Below are the code and all the weights of a small trained network. Each question names an input and a class and asks about switching units off, where a switched-off unit gives its printed mean instead of its output.

import numpy as np


def w(rows, s, z=0):
    codes = np.array(rows[::2]) - 128.0
    scale = np.full(codes.shape[1], s)
    scale[-1] = z or s
    return codes * scale


def f(y):
    return y / 2 * (1 + np.tanh(0.7978845608 * (y + 0.044715 * y**3)))


def log_softmax(a):
    a = a - a.max(-1, keepdims=True)
    return a - np.log(np.exp(a).sum(-1, keepdims=True))


def net(x, mask):
    res = np.array(x, float).reshape(1, 7) / 4 @ E
    y = f(res @ A[0][:, :-1].T + A[0][:, -1])
    res = res + np.where(mask, y, B[0][:, -1]) @ B[0][:, :-1]
    return log_softmax(res[-1] @ U[:, :-1].T + U[:, -1])


A, B = {}, {}
E = w([
[102,93,148,115,167,150,156,71,144,129],'x0',
[172,147,152,184,164,254,195,149,58,235],'x1',
[42,68,52,204,184,39,159,225,76,162],'x2',
[134,234,17,78,192,64,178,80,31,114],'x3',
[126,123,113,122,111,126,147,135,118,115],'x4',
[131,122,187,146,161,141,203,89,117,56],'x5',
[117,143,123,127,115,89,114,134,172,180],'x6',
],0.008)
A[0] = w([
[100,74,213,141,64,135,108,171,182,115,42],'neuron 1',
[132,82,132,117,134,4,45,106,168,10,73],'neuron 2',
[92,102,82,198,171,62,131,179,106,101,26],'neuron 3',
[162,168,172,93,79,168,173,111,143,140,165],'neuron 4',
[163,172,148,184,140,144,183,180,124,202,254],'neuron 5',
[100,129,120,78,122,95,86,145,172,61,40],'neuron 6',
[176,161,124,56,72,123,135,51,128,136,80],'neuron 7',
[115,1,168,124,88,149,128,171,177,106,78],'neuron 8',
[121,231,103,78,169,79,158,85,135,99,39],'neuron 9',
[104,60,113,195,174,54,146,160,92,129,48],'neuron 10',
[146,158,113,115,166,69,124,74,64,138,90],'neuron 11',
[131,175,168,143,77,147,64,113,124,86,187],'neuron 12',
[126,182,84,87,200,80,140,104,126,117,80],'neuron 13',
],0.0099,0.0026)
B[0] = w([
[163,160,42,230,186,93,125,214,102,68,208],'neuron 1',
[207,70,167,49,34,116,227,126,16,200,251],'neuron 2',
[87,50,157,104,170,95,1,138,171,59,210],'neuron 3',
[119,98,118,60,155,143,121,18,165,157,187],'neuron 4',
[194,43,149,74,75,158,132,64,95,167,202],'neuron 5',
[140,90,171,77,87,185,158,77,54,164,188],'neuron 6',
[89,131,157,177,95,26,50,95,176,67,195],'neuron 7',
[210,216,11,119,97,120,187,189,157,73,212],'neuron 8',
[158,120,105,206,138,123,90,140,101,105,213],'neuron 9',
[45,116,222,76,76,85,109,79,167,67,209],'neuron 10',
[209,127,74,179,113,111,174,216,146,102,187],'neuron 11',
[57,81,148,91,211,55,66,135,159,119,178],'neuron 12',
[156,208,49,114,137,111,194,224,144,114,201],'neuron 13',
],0.0075,0.013)
U = w([
[185,24,192,36,116,207,242,133,34,223,252],'0',
[171,192,25,222,210,115,167,251,176,35,8],'1',
[40,86,206,82,162,78,41,94,234,3,199],'2',
],0.0056,0.0022)

Each question gives the input, the list of numbers given to net, and the class t.
The units are the neurons (one row each of A and B). Each row of codes is followed by its name. A weight is (code - 128) times the scale printed after its matrix; where a second scale follows, it is the last column's (A, B and U).
mask holds one flag per neuron, in row order. A switched-off neuron (its flag False) gives its mean, the last column of its row in B, instead of its output. The means were averaged over made-up inputs and are rounded, as every weight is.
A unit's drop is (log p(t) with every unit on - log p(t) with that unit switched off) / (log p(t) with every unit on - log p(t) with every unit switched off).
The circuit of an input: a set's keep is (log p(t) with only the set's units on - log p(t) with every unit switched off) / (log p(t) with every unit on - log p(t) with every unit switched off). Starting from the 12 units with the biggest drops (on a tie, the unit counted first), units are removed one at a time, each time the one whose removal leaves the highest keep (on an exact tie, the one counted first), for as long as the keep stays at least 0.8.
circuit, biggest first: the units of the circuit, biggest drop first
most important unit: the unit with the biggest drop
k most important neurons: the k neurons with the biggest drops, biggest first
drop of u: that unit's drop, to one decimal
input [-2,-5,7,4,6,-1,-5], class 2: most important unit => neuron 3
input [6,0,0,-2,6,5,0], class 1: circuit, biggest first => neuron 2; neuron 10
input [-1,-5,0,5,8,3,3], class 0: 4 most important neurons => neuron 2; neuron 1; neuron 6; neuron 8
input [4,6,8,1,-5,-8,1], class 2: circuit, biggest first => neuron 3; neuron 10
input [8,-6,0,8,5,5,8], class 1: 4 most important neurons => neuron 13; neuron 9; neuron 11; neuron 5
input [-3,1,8,6,7,8,6], class 2: 2 most important neurons => neuron 10; neuron 3
input [-7,4,3,-7,4,6,0], class 1: 3 most important neurons => neuron 1; neuron 2; neuron 8
input [8,4,2,5,6,2,5], class 1: 4 most important neurons => neuron 2; neuron 6; neuron 13; neuron 11
input [-4,-8,-4,8,-3,-3,-6], class 0: 4 most important neurons => neuron 2; neuron 6; neuron 1; neuron 8
input [3,-6,-2,5,4,-7,-2], class 0: 3 most important neurons => neuron 2; neuron 6; neuron 1
input [-6,0,-5,-8,2,8,2], class 1: 2 most important neurons => neuron 1; neuron 8
input [-5,-4,-4,-1,-5,-6,3], class 0: 4 most important neurons => neuron 2; neuron 3; neuron 6; neuron 10
input [3,2,6,-4,0,-3,3], class 2: 2 most important neurons => neuron 10; neuron 2
input [-4,4,8,-7,-4,-5,0], class 2: 4 most important neurons => neuron 10; neuron 3; neuron 5; neuron 13
input [-6,5,5,-8,4,-7,3], class 1: most important unit => neuron 1
input [2,2,-2,5,-5,-8,1], class 1: drop of neuron 2 => 0.4
input [0,5,-7,4,1,3,-1], class 2: drop of neuron 7 => 0.5
input [-8,-8,1,7,3,3,-5], class 0: drop of neuron 13 => 0.0
input [4,-6,5,-3,5,-2,8], class 0: drop of neuron 2 => 1.5
input [-8,-8,-7,-1,-6,1,-6], class 0: most important neuron => neuron 2
